Here is a tiny trained network, its code and every weight. The questions are about switching its units off for an input and a class, where a switched-off unit gives its printed mean instead of its output.

import numpy as np


def w(rows, s, z=0):
    codes = np.array(rows[::2]) - 128.0
    scale = np.full(codes.shape[1], s)
    scale[-1] = z or s
    return codes * scale


def f(y):
    return y / 2 * (1 + np.tanh(0.7978845608 * (y + 0.044715 * y**3)))


def log_softmax(a):
    a = a - a.max(-1, keepdims=True)
    return a - np.log(np.exp(a).sum(-1, keepdims=True))


def net(x, mask):
    res = np.array(x, float).reshape(1, 8) / 4 @ E
    y = f(res @ A[0][:, :-1].T + A[0][:, -1])
    res = res + np.where(mask, y, B[0][:, -1]) @ B[0][:, :-1]
    return log_softmax(res[-1] @ U[:, :-1].T + U[:, -1])


A, B = {}, {}
E = w([
[225,102,2,169,68,207,175,61,234,17],'x0',
[39,115,134,203,79,53,170,49,122,146],'x1',
[56,121,182,217,70,27,143,94,153,65],'x2',
[74,65,29,26,111,76,97,105,123,36],'x3',
[111,150,225,209,226,154,2,212,220,41],'x4',
[75,252,113,65,46,227,62,212,66,94],'x5',
[130,182,158,209,41,143,190,101,152,107],'x6',
[208,136,158,183,233,124,197,126,179,182],'x7',
],0.0051)
A[0] = w([
[172,85,33,56,95,120,93,104,139,23,251],'N0',
[107,226,180,171,105,165,105,207,44,153,203],'N1',
[159,112,175,175,221,150,97,176,220,202,210],'N2',
[189,130,32,52,57,179,187,61,174,131,148],'N3',
[117,136,171,216,114,156,170,74,226,44,136],'N4',
[165,111,210,240,141,116,150,84,248,61,205],'N5',
[105,100,60,120,53,27,215,75,94,155,211],'N6',
[122,244,155,110,73,197,75,180,81,189,176],'N7',
[193,101,198,132,253,116,113,148,117,208,242],'N8',
[57,232,211,67,94,165,78,221,36,165,227],'N9',
],0.0052,0.0026)
B[0] = w([
[82,23,49,70,123,187,122,146,196,57,212],'N0',
[66,195,226,189,60,158,39,182,98,209,218],'N1',
[206,130,150,173,211,101,89,219,201,152,218],'N2',
[207,82,76,64,67,220,162,65,36,34,201],'N3',
[165,205,196,240,57,99,85,111,235,63,210],'N4',
[183,76,241,253,85,68,91,113,217,65,246],'N5',
[52,75,90,111,64,69,207,48,93,118,207],'N6',
[147,221,185,55,72,202,111,216,54,123,216],'N7',
[166,64,111,49,213,80,129,170,159,224,214],'N8',
[43,219,167,52,143,168,56,191,88,249,255],'N9',
],0.0055,0.0073)
U = w([
[174,180,214,235,43,76,128,93,219,12,3],'0',
[202,111,43,46,58,219,219,59,89,12,97],'1',
[215,59,152,114,241,71,142,165,205,178,65],'2',
[36,74,154,87,83,54,217,22,30,201,195],'3',
[34,83,92,57,124,99,54,159,182,66,181],'4',
[61,254,215,98,89,201,67,190,57,209,29],'5',
],0.006,0.0018)

Each question gives the input, the list of numbers given to net, and the class t.
The units are the neurons (one row each of A and B). Each row of codes is followed by its name. A weight is (code - 128) times the scale printed after its matrix; where a second scale follows, it is the last column's (A, B and U).
mask holds one flag per neuron, in row order. A switched-off neuron (its flag False) gives its mean, the last column of its row in B, instead of its output. The means were averaged over made-up inputs and are rounded, as every weight is.
A unit's drop is (log p(t) with every unit on - log p(t) with that unit switched off) / (log p(t) with every unit on - log p(t) with every unit switched off).
The circuit of an input: a set's keep is (log p(t) with only the set's units on - log p(t) with every unit switched off) / (log p(t) with every unit on - log p(t) with every unit switched off). Starting from all 10 units, units are removed one at a time, each time the one whose removal leaves the highest keep (on an exact tie, the one counted first), for as long as the keep stays at least 0.8.
circuit, biggest first: the units of the circuit, biggest drop first
k most important neurons: the k neurons with the biggest drops, biggest first
drop when u is switched off: that unit's drop, to one decimal
input [4,-1,-2,3,0,8,-1,-1], class 1: 3 most important neurons	[N3 N0 N2]
input [4,-1,4,-8,-6,2,0,-2], class 1: circuit, biggest first	[N3 N9 N5]
input [8,-5,-4,3,6,6,4,3], class 1: 3 most important neurons	[N3 N0 N1]
input [0,1,-6,0,-8,2,-4,2], class 1: circuit, biggest first	[N3]
input [-3,4,0,-7,-5,-1,-2,7], class 2: 2 most important neurons	[N8 N2]
input [-4,2,-6,-8,7,-6,-3,-5], class 2: 2 most important neurons	[N8 N2]
input [-5,5,4,3,1,-2,3,-5], class 3: circuit, biggest first	[N6 N2]
input [3,-4,5,3,-4,-1,1,6], class 1: circuit, biggest first	[N3 N1]
input [8,5,-8,8,8,-6,1,4], class 0: drop when N5 is switched off	0.3
input [-1,-1,-5,4,-3,-3,-1,-4], class 1: drop when N6 is switched off	0.0
input [4,7,-8,-7,7,5,-3,8], class 2: drop when N2 is switched off	0.5
